Below are the code and all the weights of a small trained network. Each question names an input and a target symbol and asks about switching units off, where a switched-off unit gives its printed mean instead of its output.

import numpy as np


def w(rows, s, z=0):
    codes = np.array(rows[::2]) - 128.0
    scale = np.full(codes.shape[1], s)
    scale[-1] = z or s
    return codes * scale


def norm(h):
    return h / np.sqrt((h * h).mean(-1, keepdims=True) + 1e-5)


def f(y):
    return np.maximum(y, 0)


def softmax(a):
    e = np.exp(a - a.max(-1, keepdims=True))
    return e / e.sum(-1, keepdims=True)


def log_softmax(a):
    a = a - a.max(-1, keepdims=True)
    return a - np.log(np.exp(a).sum(-1, keepdims=True))


def net(x, mask):
    ids = ['αβδεηλμξπστφψω'.index(c) for c in x.split()]
    T = len(ids)
    res = E[ids] + P[:T]
    r = norm(res)
    for j in range(3):
        rows = slice(3 * j, 3 * j + 3)
        q, k, v = (r @ M[0][rows].T for M in (Q, K, V))
        z = softmax(np.where(np.tri(T) > 0, q @ k.T / 3**0.5, -1e9)) @ v
        o = O[0][rows]
        res = res + np.where(mask[j], z, o[:, -1]) @ o[:, :-1]
    y = f(norm(res) @ A[0][:, :-1].T + A[0][:, -1])
    res = res + np.where(mask[3:7], y, B[0][:, -1]) @ B[0][:, :-1]
    return log_softmax(norm(res)[-1] @ U[:, :-1].T + U[:, -1])


Q, K, V, O, A, B = {}, {}, {}, {}, {}, {}
E = w([
[43,129,81],'α',
[42,139,72],'β',
[191,152,119],'δ',
[171,126,132],'ε',
[184,153,119],'η',
[85,50,151],'λ',
[123,37,253],'μ',
[170,135,131],'ξ',
[83,128,92],'π',
[213,131,143],'σ',
[214,140,145],'τ',
[215,139,139],'φ',
[14,94,110],'ψ',
[47,99,103],'ω',
],0.0034)
P = w([
[136,128,125],'0',
[3,200,141],'1',
[148,117,118],'2',
[4,204,148],'3',
[149,120,112],'4',
[15,201,159],'5',
[155,121,113],'6',
[18,208,163],'7',
],0.0023)
Q[0] = w([
[137,65,65],'H0',
[72,87,206],'H0',
[185,109,119],'H0',
[191,221,242],'H1',
[38,176,196],'H1',
[246,205,253],'H1',
[45,123,145],'H2',
[214,83,93],'H2',
[47,120,142],'H2',
],0.0073)
K[0] = w([
[167,39,141],'H0',
[119,163,223],'H0',
[208,128,100],'H0',
[198,233,98],'H1',
[47,254,72],'H1',
[197,188,97],'H1',
[164,177,54],'H2',
[73,55,158],'H2',
[160,188,47],'H2',
],0.0071)
V[0] = w([
[183,34,192],'H0',
[97,161,189],'H0',
[94,196,86],'H0',
[149,180,186],'H1',
[181,129,191],'H1',
[72,118,38],'H1',
[113,144,57],'H2',
[110,118,192],'H2',
[138,93,253],'H2',
],0.004)
O[0] = w([
[138,216,57,10],'H0',
[124,192,213,183],'H0',
[106,51,232,205],'H0',
[43,41,139,125],'H1',
[30,95,49,52],'H1',
[234,225,204,205],'H1',
[91,243,75,171],'H2',
[127,48,217,124],'H2',
[158,55,255,66],'H2',
],0.0022,0.0014)
A[0] = w([
[118,166,97,5],'N0',
[35,85,188,93],'N1',
[12,190,94,85],'N2',
[17,153,253,59],'N3',
],0.0044,0.002)
B[0] = w([
[244,23,112,130],'N0',
[252,156,47,198],'N1',
[188,69,223,211],'N2',
[2,109,84,252],'N3',
],0.0049,0.004)
U = w([
[151,141,161,1],'α',
[198,102,125,207],'β',
[150,109,88,66],'δ',
[177,246,126,218],'ε',
[143,142,166,69],'η',
[135,144,62,117],'λ',
[105,112,111,105],'μ',
[139,128,98,93],'ξ',
[72,187,215,195],'π',
[109,119,96,85],'σ',
[76,120,77,125],'τ',
[87,113,88,111],'φ',
[116,145,109,149],'ψ',
[146,13,210,177],'ω',
],0.011,0.0033)

Each question gives the input, a string of symbols that net reads in full, and the target symbol t.
The units are the heads (3 rows each of Q, K, V and O) and the neurons (one row each of A and B). Each row of codes is followed by its name. A weight is (code - 128) times the scale printed after its matrix; where a second scale follows, it is the last column's (O, A, B and U).
mask holds one flag per unit, heads first, then neurons. A switched-off unit (its flag False) gives its mean, the last column of its rows in O or B, instead of its output. The means were averaged over made-up inputs and are rounded, as every weight is.
A unit's drop is (log p(t) with every unit on - log p(t) with that unit switched off) / (log p(t) with every unit on - log p(t) with every unit switched off).
The circuit of an input: a set's keep is (log p(t) with only the set's units on - log p(t) with every unit switched off) / (log p(t) with every unit on - log p(t) with every unit switched off). Starting from all 7 units, units are removed one at a time, each time the one whose removal leaves the highest keep (on an exact tie, the one counted first), for as long as the keep stays at least 0.8.
units of the circuit, in order: the units of the circuit, biggest drop first
k most important neurons: the k neurons with the biggest drops, biggest first
drop when u is switched off: that unit's drop, to one decimal
input ξ μ π μ β σ η, target ω: units of the circuit, in order : (H2)
input μ σ τ τ τ, target ω: 2 most important neurons : (N1, N3)
input μ π π, target ω: 3 most important neurons : (N2, N3, N1)
input π μ μ π β, target ω: 3 most important neurons : (N2, N3, N1)
input σ π ω, target π: 3 most important neurons : (N1, N3, N2)
input ε π β μ α ψ ψ, target ω: units of the circuit, in order : (N2, H1)
input μ μ α, target ω: 3 most important neurons : (N2, N3, N1)
input π μ π, target ω: 3 most important neurons : (N2, N1, N3)
input ε μ δ π φ, target ω: 2 most important neurons : (N1, N3)
input π π ω η δ μ α, target ω: 2 most important neurons : (N2, N1)
input η μ μ η δ, target ω: 2 most important neurons : (N1, N3)
input η ψ π π π, target ε: 2 most important neurons : (N3, N2)
input μ π μ σ φ, target ω: drop when H2 is switched off : 2.3
input μ μ δ φ σ, target ω: drop when H1 is switched off : 0.4
input π η ω, target π: drop when H1 is switched off : 1.7
input π μ φ δ η, target ω: units of the circuit, in order : (N1)
